[128 = 0]
1: [116  93 149  80 146  89  86 130 121  98 134 152 122 152 116 122 139 116
 194 200 125  81 137 127 149 151 111 127 113  95  96  97 165 151 123 119
 157  89 143 102 116 100 105 136 139 149  99 115 142 141 145  90 149]
2: [ 32 132 109 133 151 148 152 103 101 110 190 151  30 230 212 139 174 159
 204 152  84 125 194 178 184  88 103 164 116 146 168 106 132 107 144 123
 146  99 207  96 105 207  90 127  98 173 185  95 161 182 214  26  85]
3: [126 124 154 150 117 113 148 132 146 131 135 158 150 122 128 102 118 119
  76  97  97 184 143 140 106 110 141 125 132 152 131 116 143 146 111 144
 141 159 168 174 148 139 137 107 134 174 143 150 116 121 124 150 124]
4: [119 118 142 133 109 141 145 167 106 135  84 173 136 100 115 147 118 139
  86 109 131 135 126 141 138 126 145 112 103 154 144 122 151 128 123 128
 118 166 111 142 122  93 158 110 106 164 119 126 103 129 132 153 127]
5: [130 135 171 127 135  86  82 140 150  73  80 143 131 158 109  94 121 116
 172 140  79 115 118 141 133 116  78  93 137  92 134 132 165 152 110 133
 145 166 114 155 159 122 124 119 107  92 156 167 106 158 128 143 166]
6: [ 77  74 133 136 146 124 132  99 147 143 150 143 141 134 173 124 142 143
 130 104  61 151 135 139  80 121 114 166  88 112 123 106 150 145 101 149
 131 109 106 121 209 132 160 149 134 152 112 129 149 144 118  78 127]	3 4 1 5
7: [128  73 129 132 138 132  70 141 174 103 117 140 124 183 111 163 138 130
 170 136  55  85 118 115 164 142 101 128 160 110  81 132 105 123 115  99
 123 114  89 111 113 109  92 114 137 139 160 106 130 139 162  78 156]	1 5 6 4
8: [145 143 144 100 111  64  97 136 141  86  97 147 143 176  76 123 121 111
 186 162  99  93 123 112 121 137  75  95 170 129 118 168 118 166 149 143
 142 128 101 119 113 142 116 132 133  92 192 123  92 184 100 101 174]	5 7 1 4
9: [127 119 106 105 123  96  51 102 214  60  50 139  95 160  68 124 143  79
 230 166  89 112 149 110 157  77  50 129 196 117  99 130 109 171 107 115
 131 143  60 129 108 118 106 165 173  89 170 102 103 152 111 109 162]	8 7 5 1
10: [104 118 150 142  97 108 145 192 107 148 119 129 112  96 122 137 116 123
  68 118 165 159 137 149 110 155 126 131  93 174 155 142 123 161 118 116
 124 133 178 151 151 138 172 114 129 166 126 139 149 155  92 175 143]	4 3 6 5
11: [115 120 142 127 110  44 138 101 156 128  79 162 129  99 149  79 126 182
 184 103 108 115 141 143 107 130  99 106 146 164 130  96 149 161 122 137
 143 142 166 188 167 149 147 155 112  79 184 142  82 177  94 162 147]	5 3 8 4
12: [105 146  79 119 125 152  91 114 110 101 134 147  91 154 121 133 158 124
 146 169  97 102 155 136 150 129  90 143 142 135 112 132 120 156 134 122
 164  90 107  91  89 172  88 122 149  94 130 147 148 138 139  82 125]	1 7 8 5
13: [164 126 103  91 104  76  97  70 118 108  75 153 160 189 125 101 143 121
 242 166 162  83 116 125 118 146  79  87 181 141 104 126 125 176 118 143
 143 123 146 152 145 152 117 153  86  64 226 137  78 211 103 109 186]	8 11 5 9
14: [111  56 105 167 125 171 136 190 114 125  99 162 145  97 144 155 112 131
  96 112 133 168 132 128  90 128 124 126 121 108 135 106 128 121 122 148
 123 164 136 120 132 156 164 104 145 177 151 157 126 114  84 116 117]	4 3 10 6
15: [104 134 113 122 121 155  79 143 136  66 151 122  87 126 114 111 146 133
 150 176 110 111 143 119 134 106 127 129 142 119 119 170  99 124 138 132
 109  97 112 132  89 167  86 118 115 124 164 120 120 138 127 103 112]	12 7 8 1
16: [128 137 152  94 134 101 147 174 126 159 116 164 153 150 133 117 138 115
 140 162 144 125 152 142 151 126 128 117 126 179 113 112 124 119 121 136
 119 154  70 151 122 154 133 118 113 144 101 159  58 135 125 162 150]	4 3 5 10
17: [ 90 124 174 102 180 107  71 116 191 109 115 179 127 179 146 123 136 133
 194 155  14  73 132 116 135 119  52 133 148 127  31 114 134 166 101  43
 156  99  38  78 164  94 121 113 149 124 104  96 100 180 139  96 151]	7 1 9 5
18: [174 129 116  93 117 120  78 107 165  77  40 152 141 168  64 151 132  91
 238 124  69 123 131 103 166 112  54 110 194 150 131 136 123 151 127 119
 112 111  45 104 104 110 122 133 141 123 202 109  98 142 106  99 158]	9 8 7 5
19: [ 76 132 142 121 164  92 155 122  70  86 146 156  55 174 167  98 147 153
 165  90  98 154 199 155 127 115  60 138  82 129 178  83 151 151  99 112
 114 114 134  88 123 188 171 129  59 144 206 108 156 187 182  59  58]	2 6 12 15
20: [124 144 119  93 130  96 147 130  92 119 124 130  85 127 116 116 135 118
 153 115 159 148 126 123 112 108 106 119  74 137 140 142 126 139 106 154
 124 119  71 101 148 159  97 115 158 147 126 121 123 123 129 143 141]	16 4 15 12
21: [107 148 139  98 151 109 104 105 105  85 144 142  73 159 134  93 132 157
 149 122 117 128 152 128 131 109 110 133 117 117 128 129 138 131 136 127
 125 139  90  98 122 162 106 113 114 139 138 135 123 142 114 128 113]	20 15 12 5
22: [121 101 153 110  99  95 142 147 109 131 129 153 123  82 160 101  92 134
  72 116 125 132 124 157 124 124 149 125 105 145 150 122 145 138 141 120
 130 126 169 148 149 145 119 125 116 187 127 149  91 148  98 120 142]	3 10 4 14
23: [ 86 155 133  99 130 109  95  86 116 143 144 136  64 148 160  98 154 147
 208 135 112 117 178 104 155 103  40 133 100 104 133 104 176 113 112 145
 149 131 114  86 134 144 110 140 108 148 148 122 137 147 144  30 115]	21 12 1 19
24: [ 83 107 134 118 139  80 134 182  96 138 139 155 100 192 172 106 123 118
  45 151 159 148 139 142 102  81 105 135  63 144 168 140 172 152 127 131
 146 149 194 120 143 130 148 110 150 176  89 138 145 179 132 143 103]	10 22 3 4
25: [ 90 115 156  81 161  87  27 193 228  96  93 181 123 205 117 107 122 125
 255 128   1  41 176 129 128 154  53 130 164 111  56 115 146 167 103  97
 113 130  30 123 140  90 124 132 147 159 112  91  60 171 142  84 150]	17 7 9 18
26: [133 146 135 113 134 122 170  89 174 145 130 172 117  89 158 126 130 160
  86  97 114 154 155 133 148 156 130 113 115 144 162 110 153 135  94 159
 148 160 168 177 199 148 167 153 102 178 155 142 111 133 123 151 150]	3 22 4 10
27: [ 56 121 122 105 152 146 116 113 126 115 145 157  74 176 159 114 171 145
 194 148  86 108 184 103 148 116 107 142 115 153 129 121 122 132 145  98
 143 100 152 138 104 138  41 125 114 120 154 137 172 183 185  38  84]	12 23 2 15
28: [ 60  51 142 142 111 122 141 132  57 167 154 162  84 106 181  78 128  95
   1 176 165 126 121 108  85 113 126 179  50 174 142 168 124 147 122 174
 162 118 255 168 216 130 205 115 120 204  72 144 152 188 127 107 150]	24 10 22 3
29: [ 26 144 108 116 134 174 112 119 147 105 133 173  34 198 202 117 177 212
 255 141  35  96 204 163 181 110  53 168 115 133 112 100 138 123 140  69
 119  76  88 132  85 157 116 172 124 134 173 100 159 204 177   1  67]	27 2 23 19
30: [135 158 117 112 136 148 105 139 122  80 131 121 128 120 103 173 157 126
 157 154  87 139 125 116 160  99  91 120 168 117 125 112 161 123 138 128
 113 120  84 102 114 135 103 116 130 139 192 125 120 100 118  72 100]	15 12 21 7
31: [118 114 149 121 148 128 103 134 143 111 129 100 151 152 144 151 129 127
 121  97  94 114 130 138  85 134 107 150 146  90  82 138 154 113 107 133
 111  91 135 130 151  95 130 143 128 159 139  99 109 104 136 146 156]	6 7 3 21
32: [117 118 173 101 130  76 145  65 128 120 111 178 129 133 168  89 145 128
 181 122  91 152 141 123 127 151  75 102 142 146 157  77 160 136 118 172
 138 158 146 186 149 124 147 150 111 111 175 167  76 170 127 149 160]	11 5 26 3
33: [103 115 134 106 144 109 110 135 146  98 135 140 107 122 118 109  88 124
 133 156 117 125 141 113 158 119 121 109 141 133 142 157 137 136 118 135
 136 132 132 101 131 112 121 109 127 129 124 112 123 129 111 114 131]	21 15 20 1
34: [148 157 108 124 113  65  87  90 157 106 113 140 145 174 162  96 161 151
 181  96 165 101 161 115 119 141  71  81 165 154 110  86 154 182 139 137
 123 154 131 195 168 140 147 162  76  67 197 136  81 210 134 116 204]	13 11 32 5
35: [158 157 120 117  81  80  92  91 132 112  86 125 159 156 135  75 116 142
 194 127 110 109 113 124 113 111  71 100 144 153 127 104 191 135 151 145
 144 144 115 180 169 138 136 152  75  85 216 123  74 178 107 174 199]	34 11 13 5
36: [107 183 120 114 148 132  78 152 194  87 120 147  79 197 147 109 137 104
 222 166  42 120 187 116 196  84  60 112 148 141 102  91  92 138 146  89
 122 109 103  96  55 128  87 141 132 152 182 114 143 176 164  23 118]	27 7 12 29
37: [205 126  94 121  81  44  29 111 165  57 114 148 133 225  64 126 141  86
 255 208 151  59 140  46 108 127  36  91 167 130  75 141 123 144 123 133
 152 104 168 166 156 133 106 153  82  40 254 167  95 214  93  98 222]	13 8 34 35
38: [ 98 103  97 143 135 128 126 197  98 139 127 153 136 166 205 158 128 160
 177 104 121 176 178 160 101 100  93 151 114 102 177 134 153 159 120 150
 113 118 118  95 146 189 193 131 148 130 158 126 137 197 131  92 105]	6 14 19 21
39: [ 99 131 109 124 137  95 110 122 114 114 151 142  88 137 169  87 133 143
 193 104 116 119 197 132 137  92  84 125 120  67 155  94 145 149 140 124
 141 147  92 131 148 135 130 155 137 150 151 102 128 128 144  97 116]	21 23 33 20
40: [ 97  65 163 140  97 158 109 172 102 153 153 158  79  92 135 137 115 104
  85 143 166 183 172 152  74 107 111 161  81 117 168 136 130 132 114 138
 161 151 186 142 197 174 202 122 128 190 139 136 117 139  95 114 128]	10 14 22 3
41: [ 64 133 125 138 125 156 120 131 139 133 144 140  82 163 160 124 152 126
 168 112 111 126 174 138 127 108  92 170 123 124 133  95 111 103 125 114
 116  95 120 125  99 143 135 150  88 165 150 142 157 166 164  62  96]	27 23 39 21
42: [ 90 121 110 118 133 121 110  86 123 109 172 138  77 143 144 125 110 138
 187 114 116 134 149 134 141 101 114 119 146 111 124 132 117 115 102  83
 136 116  92  81 135 114 106 144 147 147 125 125 108 134 140  80 115]	21 39 33 41
43: [117 159 131 103 140  98 112 104 120 126 143 170 116 130 132 137 111 124
 163 133 122 169 151 157 161 102 121 129 101 115 158 145 134 137 117 135
 174 147 126 113 172 173 139 124 151 141 150 135 133 153 140 156 139]	21 20 33 39
44: [ 99 147 118  94 158 113 108 170  67 119 124 130 145 141 131 107 141 131
 136 109 162 104 108 129 171 123 131  96 104 128 133  95 134 175 119 115
 167 122  77 130 131 153  88  91 101 139 102 148  83 153 125 151 192]	16 20 21 33
45: [106 137 121  99 136 108 124 127  71 118 131 125 125 138 167 132 149 129
 166 111 136 152 136 167 138 115 116 128  91 151 152 106 145 146  97 146
 135 150 123 109 153 148 137 107 143 149 122 172 140 125 130 138 108]	43 20 21 33
46: [118 123 125 104 110 114  93 137  62 127 119 108 148 136 101 130 121  90
 155 155 150 163 133 160 163 125 122  81 121 136 112  91 134 159 126 118
 124 119  91 119 119 174  80 115  91 143 117 122  78 128 117 136 174]	44 16 20 45
47: [204 130  85  84  95 116   1 116 160  78  93 149  93 170  52 165 174  97
 243 212 138 134 128  84 130 128  69 108 169 139 102 141 132 175 145 102
 115  82 127 155 133 179  64 103  90  75 205 120 100 158 114  51 214]	37 8 13 18
48: [133 125 146 112 125 155 161 157 133 119 141 142 130  99 124 136 140 125
 137 135 126 112 138 114 148 113 138 113 100 120 124  99 120 135 100 135
 144 153 129 151 119 124 127 116 158 197 123 139 134 107 127 148 139]	4 3 33 45
49: [127 110 198 134 128 106 125  88 168  97 136 148 151 143 151 128 117 110
 151 103  55 160 118 143  99 126  81 119 122  81 113 159 163 108  58 115
 144 120 108 111 141 134 164 128 137 151 136 119 112 143 124 124 166]	31 6 5 33
50: [154 186  60 101  97 106 101 118 117 123 137 115 136 138  72 132 128 111
 172 109 153 166 107 123 167 137  93  69 134 156 102 129 145 181 114 126
 111 141  76  90 102 195  86 140  93 117 171 164  87 114 126 145 161]	46 20 44 30
51: [101 109 171 143 106  93 163 144 192 128 117 148 129  67 108 135 116 124
  64  86 118 210 118 148 128 123 136 101 107 133 165  82 165 134  97 160
 112 136 170 176 156 138 172 109 142 191 181 186 105  91  96 143 128]	3 26 22 10
52: [140 137  88  98 135 120  96 149  70 112 124 145 157 156 113 144 119 129
 119 138 141 145 123 122 175 120 123 102 117 117 110 121 151 117 119 112
 120 152  68 140 136 188  92 150  91 121 156 170 105 119 139 169 164]	46 44 50 16
53: [ 67 154 146  92 141 130 105 123 136 148 128 140  68 158 148 127 154 146
 207 110  52 173 181 131 157 168  77 104 144  55 113 110 175 181 121  59
 112 154  41  72 112 155 108 160 118 129 169 133  61 173 137  11 106]	23 42 39 21
54: [145 124 139 116 136  80  61 113 154  45 109 142 124 172  79 121 124  65
 185 159  66  78 134 130 157 114  98 100 164 136 127 142 122 168 130 111
 113 129  88 107  92 153  95 134 158 104 157  97  92 153 122  80 162]	8 9 18 7
55: [163 114 142 128 116  98 172 106 143 144 137 151 146 113 151 104 109 162
 128  95 124 157 138 133 126 126 133 108 111 177 171 106 156 136 126 147
 143 150 144 172 166 113 163 154 149 160 141 120  87 146 117 146 156]	26 3 22 4
56: [137 110 108 149 112 122 109 194 126 130 123 152 132  90 142 161 110 134
 132 101 172 165 152 140 101 112 131 123  95 127 162 120 147 136 106 142
 127 173 139 173 134 138 171 100 144 170 151 170 127 116 111 171 111]	14 4 10 3
57: [104 130 107 106 149 141 110 126 145 116 109 129  68 157 132 148 133 127
 185 107 114 153 170 142 163 137 117 129 155 141  97 129 117 110 125 105
 120 120 127 110  79 138 113 105 104 135 163 119 120 156 153  97 118]	41 42 21 15
58: [162 151 104 105 107  99  93  66 124 137 115 133 140 137 107 126 133 134
 170 129 141 130 160 112 147 116 113 104 106 162 112 122 175 162 116 137
 142 141  86 144 159 170  75 154  99  94 161 150  76 175 106 142 169]	50 35 52 46
59: [147 139 111  76 108 104  79 112 170 106 132 134 123 189  88 145 124 122
 174 170 145  79 137 115 137 119  86 103 137 139 111 145 119 169 133 144
 119 133 112 125 131 130  83 114 121  68 144 106 140 107 135  83 150]	8 54 33 12
60: [ 42 142  77 117 151 149 134  92 147  68 153 153  27 195 200 118 158 171
 228 124  68 133 182 156 174 100  98 139 136 122 165  83 154 109 163 105
 128  97 128 111  56 180  77 151 117 142 178 101 156 177 190   2  79]	29 2 27 41
61: [ 77  83 139 108  90 130 118 149 128 165 143 140 103 103 159 166 132 125
 142 101 121 162 146 120  81 103  94 145  76  98 162 107 141 148  96 123
 153 155 146 143 176 140 176 107 136 170 144 172 128 153 125 108 110]	40 56 6 45
62: [ 84 145 128 128 137 102 117 111 118 155 135 155 114 132 158  75 158 124
 174 135 133 172 146 130  90 115  87 127  71 125 123 131 171 138 137 120
 158 116 128 111 148 121 161 142 132 139 136 137 159 127 141 106 108]	45 39 43 21
63: [ 92 131 107 140 135 124 114 139 136 135 117 122 142 160 140 170 162 147
 152  97  96 116 162 136 129 136 111 147 107  98 144 107 145 137 135 132
 116 163  85 108 158 130 150 104 118 127 143 126 149 135 136 103 117]	45 39 21 6
64: [123 147 118  89 116 103  74 104  84 115 110 124 135 149 118 100 140 119
 173 189 168 114 113 130 174 135 135 129 127 130 101 116 161 157 130 113
 132  97 100 108 124 144 101 124  80  89 180 136  88 124  93 168 163]	46 58 52 44
65: [113 132 158 131  95  60 127 120 151  99 109 175 136 125 135  71 124 173
 165 110 117 172 139 156 136 106 126  93 157 152 150 116 167 127 112 152
 166 153 145 183 131 137 133 114  93 106 172 137  92 164 124 154 137]	11 32 55 5
66: [117  35 119 121  87 104 140 190 139 180  99 172 135  65  95 145 121 107
  79  93 183 212 180 125  73 116 105 123  89 115 138 128 150 163  89 162
 131 126 169 160 163 149 200 127 130 225 161 176 129 135  81 135 148]	40 56 14 10
67: [122 142 129 140 124 100 145 121 180 152  91 161 172 118 161  98 144 167
 130 102 116 117 146 164 122 157  88  88 143 135 141 124 143 166 105 120
 151 128 145 200 155 154 140 153  66 121 171 130 107 153  68 178 143]	11 65 26 55
68: [118 171 143 120 111 110 160 216  65 155  89 150 124 117 132 126 107 142
 122 161 148 157 124 152 204 148 117 104 110 163 116  88 126 197  73 131
 104 142 105 129 180 166 121  77 115 186 107 176  59 168 109 170 154]	16 44 46 4
69: [104 148 146 119 131  87  93 103 114 120 179 118 138 123 154 105 141 118
 180  99 149 129 119 154 148  99 103 120 108 122 121 112 116 150 124 136
 140 130 125 138 142 139 126  96 127 181 137 138 140 129 113 114 110]	45 21 43 62
70: [ 64 132 151 105 112 114 153 153  21 170  99 147 131 123 152 123 120 118
  85 112 165 104 158 127 152 129 140 138 106 132  81 119 138 181  94 103
 166 118 132 140 186 157  85 102 108 191  65 137  68 192 112 156 206]	44 68 22 46
71: [ 74 101 124 115 115 124  92 135  47  91 141  99 128 171 118 121 168 114
  73 151 118 131  67 191 206 110 115  82 131 146  85 133 127 166 127 104
 164  77 119 118 112 195  64 121 107 135 154 164 110 132 132  92 192]	46 44 52 12
72: [ 35 134 135  92 180 142 133 123 124 139 146 157  61 189 193 139 188 159
 154 106  79 128 173 134  99 136  93 142  94 116 150 125 149 152 132 120
 145 109 109 124  97 149 117 178 132 138 163 117 138 158 175  50  90]	41 27 23 39
73: [112  92 134 133 107 125 157 155  59 134 137 152  85 125 150 120 128 141
  96 124 107 115 125 145 120 139 137  95  95 145 160 128 132 140 142 151
 132 116 140  82 138 138 102 129 119 161 137 132 107 135 154 159 100]	22 4 45 20
74: [126 120  99  95 105 156  87  98 120  72 149 130  94 155  81 133 169 118
 151 155  94 132 141 117 173 103  97 124 111 135 134 146 118 120 132 132
 170  79 115 112 116 171  29 129 105 115 196 170 141 128 157  44 123]	12 15 30 27
75: [135 141 106 106  98  60  94  97 127 111  59 156 140 169 163  75 141 145
 247 114  93 133 121  98 123 149  89  74 164 166 153  68 173 177 120 173
 128 112 132 255 136 134 129 144  47  63 198 162  92 198  82 167 200]	35 34 11 32
76: [131 124 169 106 141  97  54 120 167 133 117 150 146 148 111  82 108 103
 212 137  30  73 116 119 103 123  69  78 166 118 112  95 139 155  94  99
 151 132  75 106 175  89 165 121 112 106 147 120  87 158 108 140 184]	5 17 8 49
77: [ 75 122 160 105 115 104 130 155 134 126  94 148 120  91 119 150 138 163
 111  91 159 168 122 130 126 129 127 121  96 134 144 148 116 141  99 126
 125 141 164 135 145 120 141  95 144 175 139 146 116 129 116 133 144]	10 4 22 56
78: [131 151 131  82 135 102 127 101 138 129  70 138 159 133 143 122 145 150
 146 124 140 158 142 118 142 136 124  91 151 169 107  79 156 144 129 143
 117 148 112 152 133 143 118 150  93 127 131 138  84 151 113 132 144]	58 16 32 65
79: [105  62 139 116 129 123 116 140 127 215 159 148 109  96 123 157 154 147
 141 117 134 199 148 126  71  99 105 172  63  95 168 126 171 144  63 137
 143 139 157 141 174 148 202  83 125 164 165 185 142 126  72 131 115]	61 40 66 56
80: [123 142  81 118 127 126 135  91 106 129 154 154 113 119 150 118 129 127
 157 119 119 124 128 175 148 126 146 108 111 147 157 120 159 136 125 105
 127 129 115 103 149 155 111 131 111 115 110 141 112 152 111 179 161]	43 45 21 20
81: [ 88 138 117 100 121 126 115 118  91 146 122 111 143 120 130 104 138 120
 165 138 152 130 129 146 137 116 133 107 136 131 123 117 149 132 124 127
 138 139  56 159 152 134  92 111 120 130 107 160  81 139 120 143 167]	44 46 16 80
82: [108  90 163 152 111  94 118 148 150 155 114 164  86 100 153 126 121 117
 103 112 139 216 146 136  86 117 142 120 130 110 147 116 145 133 113 110
 129 128 151 130 136 125 176 116 143 180 142 148 116 123 107 145 131]	3 77 56 61
83: [153 126 144 137 136 115 120 159 177  95  98 141 161 157 110 127 135 138
 191 105  48 143 101 146 127 137  90 103 167 123 127 112 146 154 116 123
 100 121  95 143 133 140 180 100 150 138 143 113  81 161 151 159 139]	5 49 76 31
84: [131 143  94  96 126  88 148 121 120  87 117 112 151 129 133 137 156 116
 170 140 115 130 106 125 120 145 129 124 135 161  95 124 149 125  95 114
 135 150 136  93 144 134 107 148  91 132 134 131 106 108 150 157 145]	78 80 45 33
85: [145 145 124  97 112  41 112  64  96 100 137 168 114 157 107 131 134 122
 199 150 106 143 129 131 177 144  71 129 118 118 130 114 173 163 155 137
 126 109  90 143 142 172  98 129  69  97 164 123  81 162 111 121 211]	58 64 8 35
86: [118 111 126 162 143 110 142 222  49  96 139 132  93 164 161 130 124 139
  82 137 173 152 138 155 147 103 116 115  77 175 174 126 150 156 122 138
 106 135 184 108 132 154 153 131 140 192 134 101 140 165 176  94 100]	24 73 10 45
87: [ 90 133 111 104 139 143 130 116  83 113 146 130  61 159 128 113 165 140
 170 121 123 136 149 147 148 116 117 147 114 138 151 121 131 121 149  83
 123 119 133 125 123 177 112 135  94 141 175 136 145 166 168  80 161]	41 57 21 27
88: [121 170 152 111  94  68  97  76 163  91  46 157 132 136 144  91 151 158
 198  86  82  85 121 100 105 131  82  88 158 135 146  82 170 146 103 171
 135 103 121 216 133 163 133 177 100  72 210 149  82 189  75 182 189]	75 35 11 32
